Below are the code and all the weights of a small trained network. Each question names an input and a target symbol and asks about switching units off, where a switched-off unit gives its printed mean instead of its output.

import numpy as np


def w(rows, s, z=0):
    codes = np.array(rows[::2]) - 128.0
    scale = np.full(codes.shape[1], s)
    scale[-1] = z or s
    return codes * scale


def softmax(a):
    e = np.exp(a - a.max(-1, keepdims=True))
    return e / e.sum(-1, keepdims=True)


def log_softmax(a):
    a = a - a.max(-1, keepdims=True)
    return a - np.log(np.exp(a).sum(-1, keepdims=True))


def net(x, mask):
    ids = ['αβεηφψ'.index(c) for c in x.split()]
    T = len(ids)
    res = E[ids] + P[:T]
    u = 0
    for l in range(3):
        r = res
        for j in range(2):
            rows = slice(3 * j, 3 * j + 3)
            q, k, v = (r @ M[l][rows].T for M in (Q, K, V))
            z = softmax(np.where(np.tri(T) > 0, q @ k.T / 3**0.5, -1e9)) @ v
            o = O[l][rows]
            res = res + np.where(mask[u + j], z, o[:, -1]) @ o[:, :-1]
        u += 2
    return log_softmax(res[-1] @ U[:, :-1].T + U[:, -1])


Q, K, V, O = {}, {}, {}, {}
E = w([
[110,173,117,81],'α',
[128,252,220,91],'β',
[245,165,138,89],'ε',
[200,241,196,151],'η',
[140,154,214,79],'φ',
[54,146,105,182],'ψ',
],0.015)
P = w([
[255,128,212,188],'0',
[216,156,115,76],'1',
[167,138,81,107],'2',
[135,157,90,91],'3',
[171,136,52,105],'4',
[139,175,53,97],'5',
[215,160,71,106],'6',
[100,205,103,86],'7',
[106,183,77,87],'8',
[56,171,34,76],'9',
[78,188,109,98],'10',
[91,178,93,107],'11',
[72,144,139,114],'12',
[135,95,127,153],'13',
],0.007)
Q[0] = w([
[84,106,249,104],'0.h1',
[172,57,145,92],'0.h1',
[165,143,161,175],'0.h1',
[150,93,103,86],'0.h2',
[160,208,76,134],'0.h2',
[157,160,85,120],'0.h2',
],0.017)
K[0] = w([
[83,115,252,155],'0.h1',
[180,114,152,48],'0.h1',
[144,206,130,180],'0.h1',
[95,118,92,93],'0.h2',
[130,101,185,217],'0.h2',
[123,111,150,188],'0.h2',
],0.016)
V[0] = w([
[142,145,14,115],'0.h1',
[166,94,116,132],'0.h1',
[187,63,91,83],'0.h1',
[166,122,145,14],'0.h2',
[215,131,158,187],'0.h2',
[96,119,255,84],'0.h2',
],0.0094)
O[0] = w([
[114,173,233,37,127],'0.h1',
[60,129,136,169,86],'0.h1',
[1,133,188,150,44],'0.h1',
[238,94,38,27,157],'0.h2',
[145,45,164,203,254],'0.h2',
[91,99,71,216,196],'0.h2',
],0.0062,0.0064)
Q[1] = w([
[167,97,255,84],'1.h1',
[108,91,69,183],'1.h1',
[143,73,156,160],'1.h1',
[162,158,77,238],'1.h2',
[158,122,51,122],'1.h2',
[126,94,119,27],'1.h2',
],0.0094)
K[1] = w([
[142,107,38,245],'1.h1',
[91,114,218,44],'1.h1',
[112,113,127,144],'1.h1',
[235,89,153,201],'1.h2',
[201,122,36,126],'1.h2',
[125,150,1,74],'1.h2',
],0.0082)
V[1] = w([
[109,255,164,102],'1.h1',
[133,157,36,121],'1.h1',
[161,195,109,65],'1.h1',
[118,42,229,160],'1.h2',
[142,68,134,173],'1.h2',
[53,171,203,100],'1.h2',
],0.0091)
O[1] = w([
[228,58,212,254,133],'1.h1',
[110,167,147,180,145],'1.h1',
[116,94,199,206,163],'1.h1',
[211,111,76,27,100],'1.h2',
[128,196,121,41,156],'1.h2',
[217,33,82,223,2],'1.h2',
],0.0063,0.0064)
Q[2] = w([
[131,96,169,74],'2.h1',
[134,117,134,90],'2.h1',
[165,146,6,162],'2.h1',
[114,77,112,53],'2.h2',
[117,85,136,101],'2.h2',
[96,159,143,116],'2.h2',
],0.017)
K[2] = w([
[98,86,179,116],'2.h1',
[105,117,130,126],'2.h1',
[130,132,17,121],'2.h1',
[164,129,81,249],'2.h2',
[131,148,101,185],'2.h2',
[169,118,86,87],'2.h2',
],0.018)
V[2] = w([
[117,135,92,152],'2.h1',
[180,133,1,155],'2.h1',
[178,111,169,76],'2.h1',
[85,146,175,135],'2.h2',
[162,106,179,151],'2.h2',
[79,120,205,39],'2.h2',
],0.013)
O[2] = w([
[89,165,147,103,93],'2.h1',
[159,206,249,87,89],'2.h1',
[216,75,121,169,202],'2.h1',
[1,158,113,127,113],'2.h2',
[186,156,119,152,59],'2.h2',
[109,23,98,199,254],'2.h2',
],0.0089,0.0078)
U = w([
[119,55,253,93,65],'α',
[177,170,49,176,213],'β',
[171,78,121,143,110],'ε',
[176,119,232,133,39],'η',
[189,152,59,99,252],'φ',
[128,165,98,141,132],'ψ',
],0.0067,0.0024)

Each question gives the input, a string of symbols that net reads in full, and the target symbol t.
The units are the heads (3 rows each of Q, K, V and O). Each row of codes is followed by its name. A weight is (code - 128) times the scale printed after its matrix; where a second scale follows, it is the last column's (O and U).
mask holds one flag per head, layer by layer. A switched-off head (its flag False) gives its mean, the last column of its rows in O, instead of its output. The means were averaged over made-up inputs and are rounded, as every weight is.
A unit's drop is (log p(t) with every unit on - log p(t) with that unit switched off) / (log p(t) with every unit on - log p(t) with every unit switched off).
The circuit of an input: a set's keep is (log p(t) with only the set's units on - log p(t) with every unit switched off) / (log p(t) with every unit on - log p(t) with every unit switched off). Starting from all 6 units, units are removed one at a time, each time the one whose removal leaves the highest keep (on an exact tie, the one counted first), for as long as the keep stays at least 0.8.
units of the circuit, in order: the units of the circuit, biggest drop first
unit that matters most: the unit with the biggest drop
which heads matter: for each layer, one digit per head in row order, 1 if its drop is at least 0.15 and else 0, layers parted by /
drop when u is switched off: that unit's drop, to one decimal
input ψ α ψ, target η: units of the circuit, in order : (1.h2 1.h1 2.h1 0.h2)
input η ε α β, target φ: unit that matters most : 1.h2
input α ψ φ α β β ε ψ ε ε α ψ α β, target β: which heads matter : 01 / 10 / 11
input η β η η ε η η φ, target φ: which heads matter : 01 / 00 / 00
input φ φ ε, target α: units of the circuit, in order : (0.h1 0.h2 2.h1)
input η ψ ψ, target φ: units of the circuit, in order : (0.h2 1.h2 1.h1)
input ψ α ψ ψ η α φ ψ ψ η, target η: units of the circuit, in order : (1.h2 0.h2 1.h1 2.h1)
input φ ψ β ψ β ε α α β α α, target α: which heads matter : 11 / 11 / 01
input β β α ψ α, target ψ: which heads matter : 11 / 11 / 11
input η α ψ β, target φ: units of the circuit, in order : (1.h2 0.h2 1.h1)
input ε α α α ψ α ψ ψ ε β ε β, target ε: units of the circuit, in order : (0.h2 2.h2 1.h2 2.h1)
input η η β ψ, target φ: units of the circuit, in order : (0.h2 1.h2 0.h1 1.h1)
input ψ ψ ψ η α β β ε ε η ψ ε, target η: which heads matter : 01 / 11 / 11
input ψ ε φ η, target η: unit that matters most : 1.h2
input φ φ ψ ε ψ ψ η ψ η ε ψ α ψ, target α: which heads matter : 11 / 10 / 01
input α ε η ψ ψ φ α β η α ε φ, target β: which heads matter : 01 / 00 / 11
input β η φ, target φ: drop when 1.h1 is switched off : 0.1
input ε ψ β β φ ψ ε ε α ψ, target ε: drop when 0.h2 is switched off : 0.8
input β φ β φ ψ, target ψ: drop when 1.h1 is switched off : 0.4
input φ α α β φ η α ψ ε, target α: unit that matters most : 2.h2
input φ ψ ε β ψ ψ η η ψ ψ ψ ψ, target α: drop when 2.h2 is switched off : 0.6
input β φ ψ β ψ φ, target ψ: which heads matter : 11 / 11 / 10
